Read these off the matrix that follows. Rows and columns are numbered from 0.
1) What is the entry at row 0, column 0?
2) What is the top entry of the column that holds the smallest entry?
3) What is the entry in row 1 and column 0?
4) What is the entry directly above -15.4?
5) What is the largest entry?
6) What is the entry just right of -29.3?
7) What is the entry directly below -30.0?
8) What is the bottom entry of the column that holds the largest entry?
-12.5    9.9  -24.2  -33.1
-14.1    8.7  -21.1  -30.2
-24.2   18.0  -43.8  -61.3
 -7.7  -31.5  -52.0  -54.3
-33.6  -34.5  -47.0  -51.7
-53.9  -15.4  -44.9  -58.1
 -3.9   -6.3   -8.8   -9.3
-26.4  -27.3  -37.1  -40.9
-15.3  -20.7  -28.0  -30.0
-19.0    3.4  -17.1  -24.1
 -5.5  -12.7  -18.1  -18.9
 -1.1   -3.6   -5.6   -5.9
 -2.9  -16.8  -29.3  -30.6
 -5.8    1.6   -5.9   -8.0
1) -12.5
2) -33.1
3) -14.1
4) -34.5
5) 18.0
6) -30.6
7) -24.1
8) 1.6

[-44.4 -74.0 -80.8  26.5 -56.9]
The entry just left of -74.0: -44.4
Which number is the third entry?
A: -80.8
The last entry: -56.9

Questions about the matrix below. Indices start at 0.
1) The top-left entry?
2) The entry in row 0 and column 2?
3) The entry at row 2, column 1?
4) The entry just left of 5?
5) The bottom-left entry?
6) The entry at row 0, column 1?
7) The entry in the top-right corner?
8) The top entry of the column that holds the smallest entry?
[[ 21  21  23  21  -1  -4  28   0  -6  26  -2  -4]
 [ 34  34  36  35 -36 -37  44 -35 -38  40 -36 -37]
 [ 21  20  22  20  -8 -10  27  -7 -12  25  -9 -10]
 [  0   0   1  -1  25  21   1  26  20   2  23  21]
 [ -2  -2  -1  -3  30  25  -2  31  24   0  28  26]
 [ 20  20  21  20 -36 -35  23 -36 -36  22 -35 -36]
 [ 13  12  14  12   4   1  17   5   0  17   3   1]]
1) 21
2) 23
3) 20
4) 17
5) 13
6) 21
7) -4
8) -6

Questions about the row below.
1) Give the entry just left of the largest entry.
2) Give the entry just left of -7.0.
[-28.5 -57.0  -7.0  26.5   8.7  12.9]
1) -7.0
2) -57.0

Questions about the grid below.
1) Give the entry just right of -0.29.
2) Give the entry just left of 1.55.
3) Give the second smallest entry.
4) Give the largest entry.
[[ 1.75  1.26  0.91  1.34  1.02  1.45  0.61  1.05  0.85  2.06  1.07  1.10]
 [ 1.73 -0.27 -0.18 -0.98 -0.32 -0.49 -0.29 -0.09  2.27  0.33  0.10  0.07]
 [ 1.85 -0.73 -0.03 -1.15 -0.81 -0.81 -0.57 -0.63  2.25  0.22 -0.46 -0.49]
 [ 0.23  1.68  2.70  2.38  1.80  2.04  2.31  1.55  0.90  0.81  1.47  1.42]
 [ 2.31 -1.40  0.22 -1.23 -1.53 -1.29 -1.01 -1.45  2.01  0.37 -1.36
  -1.35]]
1) -0.09
2) 2.31
3) -1.45
4) 2.70

[[ -0.9  -4.5   8.2  -2.6  -8.2  -2.4   7.5   8.1  -1.8  14.7]
 [ -9.2 -53.4   1.7 -15.2  20.4   7.0   2.6 -17.9  18.4  -0.9]
 [ -1.5  10.6 -25.2 -12.5  28.0   9.5   2.5   9.9 -20.1   5.5]
 [-14.2  -2.0 -18.9  -0.4  -3.6  -0.6   0.0   6.4 -19.2   9.7]
 [ -6.1  31.7 -27.1   4.4  -0.8  -7.3  23.8   1.5   6.0  10.2]
 [ -1.9 -24.6 -19.5   3.7 -19.3  16.2   3.7  -5.6   8.2   6.4]
 [-25.5  73.7  20.6  -0.6  -0.5   8.2  -8.1  23.5   2.2  -7.7]]
Rows and columns are numbered from 0.
What is the entry in row 0 and column 2? 8.2
The entry directly below -4.5: -53.4
The entry directly below -0.4 is 4.4
What is the entry directly below 9.5? -0.6
The entry at row 1, column 0 is -9.2
The entry just left of -0.5 is -0.6
What is the entry directly below the smallest entry? 10.6
The entry in the top-right corner is 14.7
What is the entry directly above the smallest entry? -4.5
The top-left entry: -0.9
The entry directly below -1.5 -> -14.2
The entry directly above -24.6 -> 31.7
What is the entry directly below -1.9? -25.5
The entry just right of the largest entry is 20.6
What is the largest entry? 73.7
What is the entry in the bottom-right corner? -7.7
What is the entry in row 2 and column 2? -25.2
The entry in row 2 and column 0: -1.5
What is the entry directly below -25.2? -18.9
The entry directly above -0.8 -> -3.6
What is the entry at row 1, column 2? 1.7
What is the entry directly above 18.4? -1.8

Questions about the table below.
1) Report the entry just left of -39.4.
2) Report the entry just right of -21.5.
3) Report the entry just right of 17.7.
4) Report the entry just left of -26.8.
((-8.2, 10.3, -17.4, 21.3, -51.1), (-37.9, -58.2, -45.7, -50.2, 46.5), (17.7, -39.4, 10.3, 9.4, -40.1), (-70.0, -26.7, -70.9, -28.5, 15.3), (-33.0, -21.5, -39.2, -42.3, 56.9), (18.1, -31.9, 8.2, 3.3, -26.8), (-24.0, -42.2, -31.6, -47.8, 58.1), (-34.0, -53.8, -41.5, -50.1, 51.3))
1) 17.7
2) -39.2
3) -39.4
4) 3.3

W =
[[ 34.2 -41.6  -7.6   3.8 -64.1 -14.7 -35.2  18.6 -34.9  -1.1   9.4 -16.1
   26.0]
 [ 50.6 -59.4   4.3 -31.2 -17.6 -22.9  52.1  11.9   5.7 -11.0  -7.9  -9.0
   -5.9]
 [-39.2  31.6 -41.9  39.2 -13.7  15.0  -3.4  27.4 -23.3  -9.4 -41.6  -0.4
  -42.3]
 [-22.3   6.1  25.9 -25.0  -3.8 -19.3 -61.7  -1.2  14.5 -46.3  42.7 -21.3
  -20.3]
 [-52.2 -10.7  40.2 -27.7  -6.0 -34.7 -26.7 -32.6 -24.7 -41.9   2.4 -21.2
   -5.3]
 [-10.0 -35.3   0.9 -45.1  -4.7   6.5 -41.9 -51.5 -24.3  19.7  -5.3 -48.1
    9.2]
 [-24.3  48.7 -20.6 -35.7 -10.9  54.0  19.0   7.9   3.0 -24.0 -26.4  28.3
   31.2]
 [ 17.0   6.5 -14.3 -50.7 -13.8  38.7  49.1  -2.1   4.0 -55.6 -18.9   5.2
  -22.3]]
The entry just left of -6.0: -27.7
What is the entry just left of -45.1?
Answer: 0.9
The entry just right of -19.3: -61.7
What is the entry just left of the smallest entry?
Answer: 3.8
What is the entry just right of -61.7?
Answer: -1.2
What is the entry just right of 17.0?
Answer: 6.5
What is the entry just right of the largest entry?
Answer: 19.0
The entry just right of the smallest entry -> -14.7
What is the entry just left of 5.2?
Answer: -18.9
The entry just left of -0.4 is -41.6

arr =
[[-15.6 -47.6 -28.2 -66.1]
 [-42.6  17.4  -4.0  10.9]
 [-12.5  -4.1  28.9 -27.4]
 [-27.6  39.5  27.4   4.0]
 [-11.1  24.2  17.8  24.1]
 [-48.8  20.3   9.7   5.2]
 [ -6.2  24.4  21.1   8.1]]
Indices start at 0.
The entry at row 1, column 0 -> -42.6
The entry at row 2, column 0 -> -12.5
The top-right entry: -66.1
Find the entry just right of 21.1.
8.1
The entry directly below 24.1 -> 5.2
The entry just left of 9.7 -> 20.3
Find the entry in the bottom-left corner.
-6.2
The entry just left of 24.1 is 17.8
Find the entry directly above -27.4.
10.9
Find the entry directly above 21.1.
9.7
Find the entry in the top-left corner.
-15.6
Find the entry just right of 17.8.
24.1
The entry directly below -47.6 -> 17.4
The bottom entry of the column that holds the largest entry is 24.4
The entry directly above the largest entry is -4.1
The entry in row 1 and column 2 -> -4.0
The entry in row 0 and column 2 -> -28.2
The entry just right of -27.6: 39.5
The entry just left of 4.0 -> 27.4
The entry just right of 28.9 -> -27.4
